Below are the code and all the weights of a small trained network. Each question names an input and a target symbol and asks about switching units off, where a switched-off unit gives its printed mean instead of its output.

import numpy as np


def w(rows, s, z=0):
    codes = np.array(rows[::2]) - 128.0
    scale = np.full(codes.shape[1], s)
    scale[-1] = z or s
    return codes * scale


def f(y):
    return np.maximum(y, 0)


def softmax(a):
    e = np.exp(a - a.max(-1, keepdims=True))
    return e / e.sum(-1, keepdims=True)


def log_softmax(a):
    a = a - a.max(-1, keepdims=True)
    return a - np.log(np.exp(a).sum(-1, keepdims=True))


def net(x, mask):
    ids = ['ΓΛβηξτω'.index(c) for c in x.split()]
    T = len(ids)
    res = E[ids] + P[:T]
    u = 0
    for l in range(2):
        q, k, v = (res @ M[l].T for M in (Q, K, V))
        z = softmax(np.where(np.tri(T) > 0, q @ k.T / 4**0.5, -1e9)) @ v
        res = res + np.where(mask[u], z, O[l][:, -1]) @ O[l][:, :-1]
        u += 1
        y = f(res @ A[l][:, :-1].T + A[l][:, -1])
        res = res + np.where(mask[u : u + 8], y, B[l][:, -1]) @ B[l][:, :-1]
        u += 8
    return log_softmax(res[-1] @ U[:, :-1].T + U[:, -1])


Q, K, V, O, A, B = {}, {}, {}, {}, {}, {}
E = w([
[116,152,111,108,24,203,177,155,59],'Γ',
[179,116,88,234,111,152,98,187,151],'Λ',
[16,57,166,218,57,88,161,101,151],'β',
[75,146,236,146,71,39,120,144,37],'η',
[183,55,129,69,129,108,182,74,146],'ξ',
[80,136,94,103,114,128,65,103,157],'τ',
[144,149,110,231,250,174,113,1,89],'ω',
],0.014)
P = w([
[119,254,78,137,120,84,175,119,201],'0',
[55,179,96,100,145,186,151,201,195],'1',
[88,140,104,90,165,166,109,181,140],'2',
[102,121,151,100,164,161,78,145,120],'3',
[119,101,176,102,161,149,64,125,91],'4',
[114,84,195,93,162,149,54,105,74],'5',
],0.009)
Q[0] = w([
[119,162,135,202,235,149,45,105,143],'L0H1',
[88,77,123,179,116,63,99,87,107],'L0H1',
[54,119,187,126,3,219,138,185,86],'L0H1',
[220,159,11,140,113,195,74,80,178],'L0H1',
],0.0051)
K[0] = w([
[136,171,108,237,140,118,38,134,64],'L0H1',
[82,29,178,188,145,171,162,136,116],'L0H1',
[83,119,190,139,3,149,133,85,47],'L0H1',
[153,192,62,149,76,143,165,162,243],'L0H1',
],0.0057)
V[0] = w([
[71,162,130,157,90,199,125,102,52],'L0H1',
[21,133,164,205,115,114,60,107,82],'L0H1',
[113,92,174,19,182,83,235,39,124],'L0H1',
[85,164,132,46,95,126,183,2,113],'L0H1',
],0.0049)
O[0] = w([
[107,197,74,78,187,149,102,110,141,98],'L0H1',
[81,140,122,137,202,128,103,182,144,1],'L0H1',
[118,182,123,171,1,182,127,95,127,204],'L0H1',
[125,162,60,197,60,182,113,92,200,229],'L0H1',
],0.0066,0.0017)
A[0] = w([
[155,100,186,148,13,140,138,78,2,63],'L0N1',
[86,181,221,115,122,91,141,191,118,4],'L0N2',
[23,129,148,155,90,88,78,119,167,161],'L0N3',
[125,216,50,168,113,173,109,76,150,139],'L0N4',
[118,124,177,57,177,61,132,109,44,89],'L0N5',
[179,55,156,104,158,168,116,106,98,186],'L0N6',
[157,126,115,118,142,167,124,199,99,133],'L0N7',
[107,181,89,163,89,203,76,165,138,115],'L0N8',
],0.0084,0.0026)
B[0] = w([
[122,84,223,161,85,172,66,47,39,254],'L0N1',
[124,110,195,87,121,75,119,96,1,149],'L0N2',
[40,70,143,84,130,45,101,112,109,191],'L0N3',
[91,75,157,64,229,167,127,144,81,223],'L0N4',
[235,198,58,99,157,32,140,100,223,171],'L0N5',
[116,127,145,55,210,193,147,137,171,229],'L0N6',
[126,99,154,121,85,131,54,184,112,173],'L0N7',
[171,211,70,170,88,71,88,79,185,197],'L0N8',
],0.0076,0.0058)
Q[1] = w([
[117,131,98,89,138,81,79,161,174],'L1H1',
[108,126,106,216,105,135,119,197,136],'L1H1',
[146,66,168,36,162,158,103,146,120],'L1H1',
[63,68,173,1,203,147,91,69,90],'L1H1',
],0.009)
K[1] = w([
[143,129,85,80,144,48,107,130,176],'L1H1',
[116,214,53,180,68,78,179,77,141],'L1H1',
[242,85,147,127,113,91,95,189,172],'L1H1',
[159,33,151,148,181,113,1,225,151],'L1H1',
],0.0081)
V[1] = w([
[159,178,110,190,105,49,122,126,172],'L1H1',
[2,99,148,44,136,154,152,156,75],'L1H1',
[98,97,87,125,112,103,121,109,170],'L1H1',
[147,157,107,42,93,77,112,95,137],'L1H1',
],0.0084)
O[1] = w([
[136,90,2,125,133,96,86,74,126,2],'L1H1',
[162,112,236,213,129,137,123,115,156,186],'L1H1',
[136,109,122,128,107,175,110,90,125,129],'L1H1',
[222,146,126,95,99,155,89,44,106,111],'L1H1',
],0.0078,0.0046)
A[1] = w([
[120,131,200,156,72,110,95,108,54,58],'L1N1',
[62,79,97,171,74,93,118,174,107,242],'L1N2',
[136,131,129,105,56,183,95,41,139,155],'L1N3',
[89,165,86,114,117,41,172,150,158,172],'L1N4',
[178,176,84,123,166,102,208,175,237,250],'L1N5',
[151,135,161,101,161,145,254,109,191,98],'L1N6',
[161,182,175,201,115,194,91,187,115,188],'L1N7',
[210,102,119,187,82,158,140,89,146,62],'L1N8',
],0.0076,0.0017)
B[1] = w([
[185,165,4,139,131,87,190,164,218,246],'L1N1',
[169,173,47,114,139,240,164,125,250,166],'L1N2',
[128,43,171,145,193,77,101,193,90,254],'L1N3',
[128,186,164,136,14,175,164,40,27,159],'L1N4',
[46,126,174,138,2,157,65,6,75,173],'L1N5',
[185,218,112,164,135,189,179,221,128,204],'L1N6',
[104,170,26,124,81,149,51,22,125,216],'L1N7',
[117,150,158,62,118,197,200,152,65,183],'L1N8',
],0.0064,0.0097)
U = w([
[175,160,138,172,110,73,133,136,118,89],'Γ',
[110,101,150,186,95,122,153,111,169,57],'Λ',
[149,207,74,124,50,167,98,49,119,165],'β',
[173,130,216,147,61,162,180,154,118,173],'η',
[57,56,254,147,95,102,43,95,56,137],'ξ',
[105,164,165,201,146,150,138,103,77,3],'τ',
[178,119,35,70,184,126,139,206,164,184],'ω',
],0.0077,0.0035)

Each question gives the input, a string of symbols that net reads in full, and the target symbol t.
The units are the heads (4 rows each of Q, K, V and O) and the neurons (one row each of A and B). Each row of codes is followed by its name. A weight is (code - 128) times the scale printed after its matrix; where a second scale follows, it is the last column's (O, A, B and U).
mask holds one flag per unit, layer by layer, with each layer's heads first. A switched-off unit (its flag False) gives its mean, the last column of its rows in O or B, instead of its output. The means were averaged over made-up inputs and are rounded, as every weight is.
A unit's drop is (log p(t) with every unit on - log p(t) with that unit switched off) / (log p(t) with every unit on - log p(t) with every unit switched off).
most important unit: the unit with the biggest drop
k most important neurons: the k neurons with the biggest drops, biggest first
top k neurons in layer l: the k neurons of layer l with the biggest drops, biggest first
drop when u is switched off: that unit's drop, to one decimal
input ξ ξ Λ τ Λ Λ, target ξ: top 3 neurons in layer 1 => (L1N1; L1N5; L1N6)
input ω β η ω Λ ξ, target β: 2 most important neurons => (L0N5; L1N5)
input Γ ξ Γ ω Γ Γ, target β: most important unit => L1N7
input ξ Γ ξ Λ ξ ω, target β: top 4 neurons in layer 0 => (L0N5; L0N1; L0N4; L0N3)
input Γ ξ Λ β ξ, target ω: 2 most important neurons => (L0N6; L0N8)
input η ω Γ Λ ω, target ω: 3 most important neurons => (L0N8; L1N7; L0N6)
input ξ ξ Λ ξ, target ξ: top 2 neurons in layer 0 => (L0N1; L0N6)
input η Γ Λ ω Γ β, target β: 2 most important neurons => (L1N2; L1N4)
input Λ ξ Λ Λ, target ξ: top 4 neurons in layer 1 => (L1N5; L1N1; L1N6; L1N2)
input β Γ ξ τ, target ξ: top 2 neurons in layer 0 => (L0N3; L0N8)
input Λ Γ Γ, target ω: top 2 neurons in layer 1 => (L1N5; L1N7)
input ξ Λ ω ξ ξ, target ξ: top 2 neurons in layer 0 => (L0N1; L0N7)
input ω Λ η, target β: top 2 neurons in layer 0 => (L0N4; L0N6)
input ξ τ β, target Λ: top 2 neurons in layer 0 => (L0N3; L0N5)
input ω Λ Γ ξ, target β: most important unit => L1N5
input ξ β Λ, target β: top 3 neurons in layer 0 => (L0N4; L0N3; L0N8)
input Λ ξ ξ Λ, target ω: 3 most important neurons => (L0N4; L0N1; L0N7)
input Γ ξ ξ ξ ξ Γ, target β: 3 most important neurons => (L1N1; L1N7; L0N1)
input ξ Λ Γ ξ ξ β, target β: 2 most important neurons => (L1N2; L0N3)
input ξ ξ β ξ β, target Λ: 3 most important neurons => (L1N1; L0N3; L1N2)
input Γ ξ η, target Γ: 2 most important neurons => (L1N1; L0N2)
input ξ ξ ξ ω ξ, target η: most important neuron => (L1N1)
input ξ Γ ξ Λ Γ, target ω: top 3 neurons in layer 0 => (L0N4; L0N7; L0N1)
input ξ ξ Λ τ ω, target β: top 3 neurons in layer 1 => (L1N5; L1N3; L1N4)
input Γ ξ Λ ξ, target ω: drop when L0N8 is switched off => 0.3
input Γ Γ ξ, target η: drop when L1N7 is switched off => 0.2
input ξ ξ τ, target ξ: drop when L1H1 is switched off => 0.4
input Γ ξ Λ η, target β: most important neuron => (L1N4)
